Each row has a class, written after it.
[  49  108   -5  406  355 -121 -393 -399   60  111  -62   52  -16   42
   -9 -250   -4   -6 -277  191   -5  277 -490 -249 -353 -188  -11   97
  426  -21 -345  194  101  458 -234   23  352 -172  129   34 -140]
Tigod
[-494 -181  211 -293  -28  -47  102  -26   57  575 -339  427 -278    0
  158   71 -287  -71  403    0  200  -19 -282  248  187  -38   49 -497
 -222 -136 -158 -183   37  346  -17  122 -137  332   61  195  -38]
Tigod
[ 482  262 -371  277  477 -537 -191 -163  237 -285  199 -191  116  287
  -53  -47  -52   81 -294  341   92  207 -171 -233 -376 -305 -190  597
  267  -85  -62  454 -161  467 -569  -37  106   85 -112 -659   70]
movi
[-238  217  237  -48 -276 -375  -32   84  -46  464 -184  185   68  -45
  240  257  -56   81  336 -171 -245  331 -416 -175 -220 -226  122 -550
 -165 -146 -139 -371  104 -129  -70   78 -286 -307  357  162 -232]
Lud
[ 110  220  275  392 -233 -234   94   89 -187  255 -467  185 -330  338
 -355 -634 -137   33 -197   48 -180  232  394  -70 -205  125 -335  -67
  -64  188  153 -479 -214  245 -328  231 -243  -31   56  149 -304]
nak
[   8   55 -209  123  369 -317 -166  -37  -12 -222    9  -10    4  381
 -126  -95 -221   96    0  213  428  170   38   59   83  -30 -154  458
  141  -73   14  372 -149  567 -445   54   35  345 -167 -338  155]
fif
[ 476 -583  178  230  116    3 -199  138 -185 -134  373 -171  121  195
 -105  -52 -127  135 -566  363 -171  165 -153 -428   14 -357 -155  223
  335   47  -64  476  260   49 -242   94  345 -343   76  225  170]
Tigod
[ 109  129   69  170  109 -229  110 -112   60  228 -440  170 -146  -27
   42 -172 -115  -75 -131   77 -211  124   -2 -228 -140  -13 -160  -84
   64   94   -7 -330  -16  224 -155  181   96   12   85  -62 -246]
fif
[ -88  260 -177    5  242 -313  109  -36  -25  -49 -342  152  -73  205
   18   11 -208  -47  110  -31  189  160  186   31  -51  121 -161  216
  -59   22  121 -128 -194  499 -307  136  -12  415 -140 -282  -64]
buz
[-172 -159 -102  -60  427  116  -18 -308 -126   -2 -374  214  -46 -211
  302  186 -264 -254  -16  -67  151  -11 -204 -264  179  130  -32   13
  191   90  -28   23  123  636   70  204  541  288  -68  174 -160]
Kug
[-278   72   43  292  366  151 -311 -275 -202 -279 -465  -16   11  165
 -148 -185 -135 -114   68   51   42  134  203  225 -149  467  -83  345
  320   67   13  -71  145  347  -74  173  307  -22 -178  -95  -95]
fif
[-127  465 -141  101  170 -599 -254 -131 -398  -38  158  239  248  107
  435  168 -184   56   59 -167  581  549 -525 -400  200 -191  122  137
   93   10 -269  356 -184  456  -97  -23  201   23  314  482  -17]
movi
[ -88 -181  351  249 -135 -218 -260   33 -103  382  116   35  -23  119
  -74  -66  -37  117  -34   35 -227  388 -546 -282  -82 -451   50 -472
  178  -91 -202   13  221   41 -302   61  -55 -417  325  395 -213]
fif
[ -32  -49  221   60  -96 -139   35  120 -337   68  -74  215   75  154
  155    4 -204   89  -38   36   40  264  -38  -82  123   18   68  -44
  -32   79 -107    9   12  -45  117   89   51 -198  222  507   38]
buz
[  44   73   47  379  248 -332 -487   20 -309 -426  337 -169  266  435
 -191 -192  -43  204 -118  116  261  451 -136 -106   -7  -20  -47  426
  399  -19  -21  460   49  224 -430   18  107 -295   59   89   53]
Vidul
[-411  176   87  171   67 -171 -193   -3  -97  -49 -420   58 -119  420
 -320 -298 -140   78  385  -66  143  220  286  417 -126  335 -139  121
    7  -21  137 -290  -86  337 -374  121 -253  160 -194 -218 -128]
fif
[-720   24   24 -105  229  247 -208   10  -33 -395 -542  -97  100  380
 -293   92 -158    5  716  -50   96  -71  350  899 -184  591  -26  344
  -11 -185  197 -305  141  187 -112  104 -196  196 -482 -588   14]
movi
[-247  315 -159  124  279 -282 -228  -68    1 -204 -270   14   21  324
 -108  -54 -131   34  260   -4  215  206   97  187 -152  242 -107  327
   65  -70   90   13 -130  443 -430  110  -94  241 -180 -403  -66]
Kug
[  93   19  239   38 -162 -350  -29  278 -117  141  250   97  130  482
    5  -57 -162  295   16  298   64  280  -64  106  -29 -255   70   20
  -79  -93 -197  190  -58 -157 -203  -10 -338 -197  182  174  243]
zan
[-202  113  240  194 -170 -423 -293  144 -119  178   -6    2   75  240
  -63  -44  -23  162  276 -139 -106  431 -241  -98 -217 -153   22 -318
   16  -63  -25 -207   71   25 -375   46 -284 -273  280  213 -210]
nak
[  43  192  299  365  -59 -344 -234  -91 -513  217  327  317   50  145
  168 -462 -126  209 -577  212  323  415 -323 -375  228  -43  171   31
  199  186 -430  377 -166   -8   82   26  291 -367  522  861   49]
Vidul
[ -78  128  -82 -205  122 -246  286   80  261   98 -401  156    5  201
   70  195 -163   28  289  115 -114  -56  205  322 -200   45  -87   58
 -240 -154  105 -275  -94   60 -144   92 -281  274 -198 -584   53]
buz
[-666  230  -69  -84  206  -16 -160 -308 -248  172 -405  417  -34   25
  337   79 -247  -99  459 -172  518  182 -293  278  157  316  177  -32
   -6  -46 -251   53  -39  510  199   42  149  291   16  172  -81]
Lud
[ 124   -2 -199 -167  308  -96  289 -163    4   28 -193  285   86  -42
  480  191 -325 -106 -175  255  267  -76  -34  -61  140  -20    1  323
  -35   18 -158  201  -90  311  238   98  336  312  -89 -116  220]
movi
[ 147 -221  119  127  207 -121 -205  113  -47 -221   -9 -236  185   79
 -151  206   -4   50   28  -27 -337  265 -137 -301 -164 -195 -157   43
  298   -1  161  -71  345  127 -409  104  148 -303   19 -117 -206]
zan
[ 330 -304  269  185 -145 -231   -3  151 -196  208  205   51  -20  137
   38 -118 -151  135 -441  207 -119  239 -214 -469  129 -460  -79 -152
   57   50 -110  230   66   58 -173  103  123 -263  280  467   59]
Tigod
[ 187 -157   97  244  140   -5   90   55 -100 -112 -185   89 -172  448
 -187 -351 -262   87 -317  350   41  -13  399  121   52  103 -208  336
   96   97   24  132 -103  338 -228  184   56   98 -139  -44  148]
buz
[ 760 -540 -100 -374  110 -267  557  314  163  -25  143  -71  211 -119
  384  629 -295    4 -334  326 -288 -143  201 -491  253 -534 -188  122
 -157   67  180   78   43  -49  -25  169  173  157  -17 -136  320]
fif
[ 672 -315  149 -347 -181  -62  696  280 -142   90 -300  217  190 -107
  522  445 -312  -40 -351  246 -486 -204  609 -144  152   13  -72  133
 -289  267   45 -304   27 -532  572  266  201 -120   42  211  286]
fif
[-541  215   30   32  175 -177 -130 -160 -227  122 -344  254 -179   71
  -35 -101 -213  -79  358 -229  443  259 -207    7  108  132  -32  -83
   45  -38   36 -108  -51  753 -342  157   28  409  -15  134 -294]
movi
[-192 -693  443   71 -124   56 -132  269 -174  168   83  -58 -176  238
 -314  -93 -201  148   32   25 -144  140 -169 -107  239 -246 -109 -409
   57  -32  133  -72  277  189 -437  179  -82  -54   93  398  -83]
Tigod
[ -52 -153  439  358  -91  310   26 -207 -319  232 -658  287 -270   31
 -102 -479 -164 -147 -360   98 -397  -31  325   53  -85  431 -182 -161
   90  299  -30 -444   89  -67  388  295  284 -356   22  524 -261]
Kug
[ 157  315  114  232   69 -199  -23 -114  -55  170 -186  216  -22  376
   25 -302 -121   64 -194  364    4  157   91  214 -327   53  -31  237
   19    4 -286   67 -143   -8    2   45  -67 -216   -9 -163   81]
zan
[ -95   11   43  109  340  113 -112 -380 -128  196 -514  266    3 -185
  273   42 -160 -201  -75  -40  -79  127 -272 -199  -97  159    5  -27
  260  131 -227 -200  156  380  214  175  505  -36   82  248 -218]
nak
[ -91   30  169  205   12 -109  -55 -123  -65  316 -270  260 -153  258
   -1 -301 -189   25  -74  176   22  139  -82   87 -110   -3  -45  -78
   47   15 -185  -68  -53  216  -34  119  -30  -23   78  155  -57]
nak
[-466 -212  237  -31  121  380  -83   15 -185  -98 -379  109 -121  409
 -261 -186 -260   27  263  176  113  -70  425  736   21  562   -8  204
   17    1   46 -129  133  135   51  164  -38  101 -298  -99  152]
zan
[ 266 -113  360  291 -214 -144  181  128  165  472 -413  136 -315  299
 -290 -461  -96   73 -315  360 -548   12  229   30 -341 -246 -228 -260
 -113    6  -11 -343  -72 -113 -249  203 -284 -201   55 -124 -120]
Tigod
[ 661 -353  463  270 -399 -249  235  445  -60  301 -100 -120 -175  259
 -377 -354  -29  144 -550  169 -878  189  269 -532 -279 -486 -398 -313
  -70  170  242 -449   83 -327 -452  228 -226 -453  167  195 -223]
Tigod
[ 131   72   61   41   43 -105  254    4  -41   72 -348  232 -108  170
   30 -203 -241   -1 -185  264  -32  -33  318  121  -47  127 -149  228
  -95   70   23 -104 -165  134   -6  152   -9  142 -100 -145   87]
Tigod
[-259 -194 -136   33  352 -103 -152   24   89 -232 -229  -91  -71  255
 -298   29 -173   17  255  -88  115   97   26   58   35   76 -259  149
  149  -49  296 -108   61  669 -568  155   15  402 -278 -390 -149]
buz
[ 111  374  233  162 -337 -392  129  309 -505   44 -329  192  -24  365
  -66 -268 -164   90  -42  -86  -88  418  535  -86  -40  218 -201  100
 -188  264  161 -345 -246 -149 -110  200 -301  -72  129  424 -114]
nak
[ 441  247 -348  275  391 -606 -124   12  393 -127   43 -187   46  323
 -219  -73   58  139 -117  251   28  236 -205 -367 -207 -472 -281  303
  210 -159  112  320 -200  402 -777   68 -167  219   64 -681  -74]
Vidul
[ 377  -29   64  312   76 -262   47   95  250   95  -57 -100 -122  397
 -331 -299  -34  159 -319  379 -315   85  105  -97 -325 -350 -276   96
  104  -66   19   11  -89  213 -576  108 -189 -132  -41 -465  -42]
buz
[-157  422   68  364   95 -232 -289  -35 -109 -253 -219   28   -1  608
 -319 -531  -81  199  136  233  189  242  295  570 -339  426  -90  516
   92  -60  -62   29 -158  131 -296   -1 -264  -96 -158 -330  117]
Tigod
[-795   52  141  -23  202  204 -236 -235 -118  194 -518  256  -70  139
  -35  -20 -144  -62  548 -136  133  125 -224  539  -17  450  157 -256
   44 -131 -145 -234  161  257   66  108  -21   91  -47   -5 -162]
Vidul
[  67  -22   42  -14  171   90  148  -76   99   61 -523  101   19    3
  118  139 -129 -102   -6  161 -400  -90  184  155 -298  135 -147  103
   21   35   -7 -318  131    3  129  170  112  -93 -128 -354  -77]
Lud
[ -70 -423  -50 -246  290 -129  -37  184   14 -187   43 -195  183  -76
   57  583 -146    3  224 -165  -95  133 -257 -321  172 -268 -104 -102
  106  -63  259  -37  312  364 -378  153  177  149  -51 -120  -97]
Kug
[-102   64    4  377  150 -354 -347   94 -162 -268  -11 -110 -185  666
 -556 -507 -159  196   47   87  368  274  281  158  -68  189 -244  283
  127   -8  175  116 -199  631 -748  119 -207  220 -139 -200  -68]
Kug
[-116  -26   36   30  109 -219 -206   72 -143 -127   14  -76  198   82
   75  251  -59   76  209  -53   12  280 -225 -150    1 -124    6   31
  125  -84   23   73  179  118 -207   32   54 -179  111  -28  -93]
Lud
[-419  278   28  156  167  -88 -152 -180 -350  -28 -350  317  -50  257
   60 -269 -261  -11  199  -21  501  220  105  297   98  391   52  236
   66   58 -123   44 -121  476   24  106  101  221  -40  224   17]
fif
[  39   43   -7   24   68 -229  189  -90  -78  326 -349  345 -210   -2
  250  -75 -261  -75 -141   95  127   97  -75 -273  109 -114 -109  -99
  -92   59  -98  -64 -155  412  -43  168  113  261   93  136 -141]
Lud
[-134  654  383  475 -316 -375 -362   86 -527   10  -36  192  212  632
 -122 -519  -26  284   -5  112   16  514  167  392 -335  316  142  216
   52   78 -308    8 -154 -342   56  -31 -307 -652  275  408   63]
nak
[ 854 -157   55  202    8 -341  501  199   -4  114 -131  139 -257  325
  -30 -356 -287   71 -790  529 -205  -77  616 -383   30 -258 -400  329
  -96  245   80   42 -350  129 -274  234   33  135  -45  -70  158]
buz
[-162   36   57 -118   51 -223  -73  165  -61 -128  180   -8  338  319
  102  270 -127  267  296  183  130  194 -130  367  -41  -45  193  203
  -50 -216 -185  295   77 -180  -39  -93 -208 -185   25 -192  352]
buz
[ 139   47 -180   35  269 -212  120 -146  -78  -20 -377  154 -103  -31
  176   59 -251 -165 -145   -2   85   74   69 -382   49   -6 -255  194
   69  132  106  -88  -99  573 -173  224  295  384  -72    1 -164]
movi
[-134 -361  266 -182 -232   35  227   95 -199  453 -152  294    3 -152
  341  284 -203    4   28  -39 -197  126 -260 -134  171 -193  136 -518
 -162   25 -162 -181  169 -165  356  117   89 -207  256  548  -28]
buz
[ 102   41  -79  220  348  -37  -77 -105  -99 -290 -198   39    7  203
  -70 -175 -184  -19 -217  222  119   77  228   10  -25  197 -154  469
  228  105   17  180  -48  481 -198  135  294   34 -137 -177   17]
buz
[ 393 -354  224  293  -99 -267   64  259  160  300    7  -41 -324  508
 -510 -475 -169  174 -417  405 -290   59  200 -156 -145 -392 -400 -123
  -15   -7  118  -41 -125  234 -650  181 -296   39  -17 -150  -24]
Vidul
[-249  178  103  -88  -67 -326  -59  173   18   80 -130  -11  220  144
   54  294    0  157  406 -115 -240  303 -201  117 -194  -93   72 -216
 -107 -188   26 -197  117 -200 -179   29 -332 -172  119 -151  -62]
Vidul
[ 223  363   -3  152   79 -460  -65   37 -249 -186   58   41  316  125
  220   51  -70   91 -120   55   39  377  -73 -228 -147  -89   14  338
  114   49  -82  166  -38  -24  -81   37   90 -253  156  106   40]
movi
[ 111  209  297  277 -121 -167 -108 -103 -411  127 -170  192  164   36
  205  -95  -63   19 -218   57 -193  340 -109 -180 -159   13   79  -10
  126  150 -282  -66   59 -233  284   91  193 -578  289  559 -120]
movi
[-346 -218   78 -128  244  148 -251  134 -115 -405  -26 -166  373  248
  -21  384 -120  151  436   77   24   90    9  538   49  279  137  302
  143 -158   -2  173  354  -79   10   11   25 -148 -134 -245  266]
nak
[ 519 -457  359  128 -189 -141  104  418   62   68  333 -206   39  438
 -256 -109  -92  262 -406  467 -445   50  128    4 -219 -464 -164    6
  -20  -69  -15  123  152 -330 -336  103 -234 -452   41  -98  212]
movi
[-603 -189  215 -215  -32   81  -82  215 -289 -107  -94   71  151  212
   34  317 -216  121  561 -134  257  114   46  433  239  228  173  -63
 -129 -128   56  -46  164    5    7   90 -159   68  -45  140  110]
Kug
[   4   47 -103  125  307 -335 -132  -65  135  -46    3    9    1  309
 -102  -46 -161  104   54  195  211  164 -149   38  -50 -105 -134  196
  138 -106  -19  205 -100  469 -432   52  -73  187  -57 -375   51]
Vidul
[-140  240    5  104  146 -186 -267 -163 -293 -141   71  116  354   39
  335  170  -90   36   68  -17  194  342 -347  -64  -32   33  210  206
  200  -23 -268  295   98   41  163   -8  257 -338  185  290   42]
Kug
[  74 -524  164  121   61 -112 -202  187 -171  -26  115 -181  -13   87
 -217  108 -104   45  -60  -88 -157  258 -204 -484  140 -328 -216 -187
  226   33  261   11  284  372 -497  167  165  -48   99  251 -228]
nak
[ -98 -337  203 -220   41  171  188  175 -398 -209 -256  105  132   28
  203  252 -285  -32  100  -19    4   18  387  150  356  324   -3  165
  -24  168  141 -126  185  -60  287  199  235   40  -84  392  171]
fif
[ 410 -574  -56 -374  199  -26  516  328  347   56 -114    4  -96  229
   70  329 -314  102 -142  538 -147 -393  392  195  163 -249 -222  204
 -229  -66  127  108  -48   86 -117  151 -104  423 -275 -672  393]
Lud
[  58   50  270   33 -266 -295  225  389 -219   98  -90  141   60  363
   -9  -82 -165  223    6   71 -166  235  292   77  -16  -56  -47  -49
 -221   59   64 -223 -105 -242 -175  146 -360 -171  110  154   48]
buz
[ 800 -425  314  227 -129 -147  209  265 -128   85   81  -63    1  179
  -52 -140 -125   70 -754  380 -535   25  284 -529  -66 -402 -218   21
   80  178   42   13   67 -319  -65  226  167 -524  144  238   44]
Kug
[  -6 -197  502  277 -248 -130 -156  238 -174  288 -121   13  -30  241
 -309 -256   -1  139 -142   70 -532  322   29  -61 -302 -149  -79 -376
   97   38   25 -358  200 -410 -189  187 -204 -593  197  267 -235]
fif
[-248 -250   17 -108  268  184   42 -164 -116   89 -463  223  -67  -35
  157  148 -284 -152  119  -17  100  -38   47   66  204  256  -44  -19
   42   92  -19  -89  125  390  144  193  308  313  -83   82  -37]
nak
[ -28 -114  263  104   -8  214  178 -118  -30  270 -774  169 -198 -147
    1  -74 -128 -207  -83    1 -659 -100  223  -47 -273  176 -183 -260
   26  169   89 -675  216   42  143  310  171 -181  -39    2 -400]
Lud
[-421 -146 -146 -262  341 -109 -246   53 -259 -392  220   -6  316  142
  286  491 -253   93  429   -9  606  197 -257  209  385  141  178  320
  133 -162  -49  495  114  351  -69    2  144  276  -59    4  291]
Lud
[-171  -67  146 -125   42  341  315   27 -172 -141 -595  164  -40  149
   54  -17 -288  -89   86  146  -97 -201  593  464   24  515  -82  311
 -106  120  137 -395   58   36  293  248   83  125 -296  -90   94]
movi
[ 539 -300  446  355 -213  -47   93  292 -158   20 -115 -139  -75  309
 -339 -320   -1  140 -562  239 -738  130  389 -252 -280 -146 -268  -45
  107  172  154 -293  132 -320 -234  232  -27 -603   40  139 -139]
buz
[  48   91   77  111  130 -125   41 -128   51  278 -417  209  -96   38
   57  -63 -131  -77  -72  113 -169   68  -58  -42 -194  -13 -117  -69
   38   36 -105 -218    1  216  -19  130   79  -41   22 -138 -163]
nak
[ -54  -34   -5 -136  360  -62 -178 -131 -131 -118   65   37  358  -85
  389  488 -114  -10  158   22   75  223 -416  -64   14  -53  198  126
  194  -62 -228  262  278   52  126   -1  349 -268  114   41  109]
zan
[ 541 -432  107  156   98  -23  119  169 -285 -158  243  -18   70  118
  116   47 -203   54 -540  266   52   88  169 -402  290 -211 -137  280
  185  192  -18  384   85   94  -43  125  369  -69   86  337  221]
fif
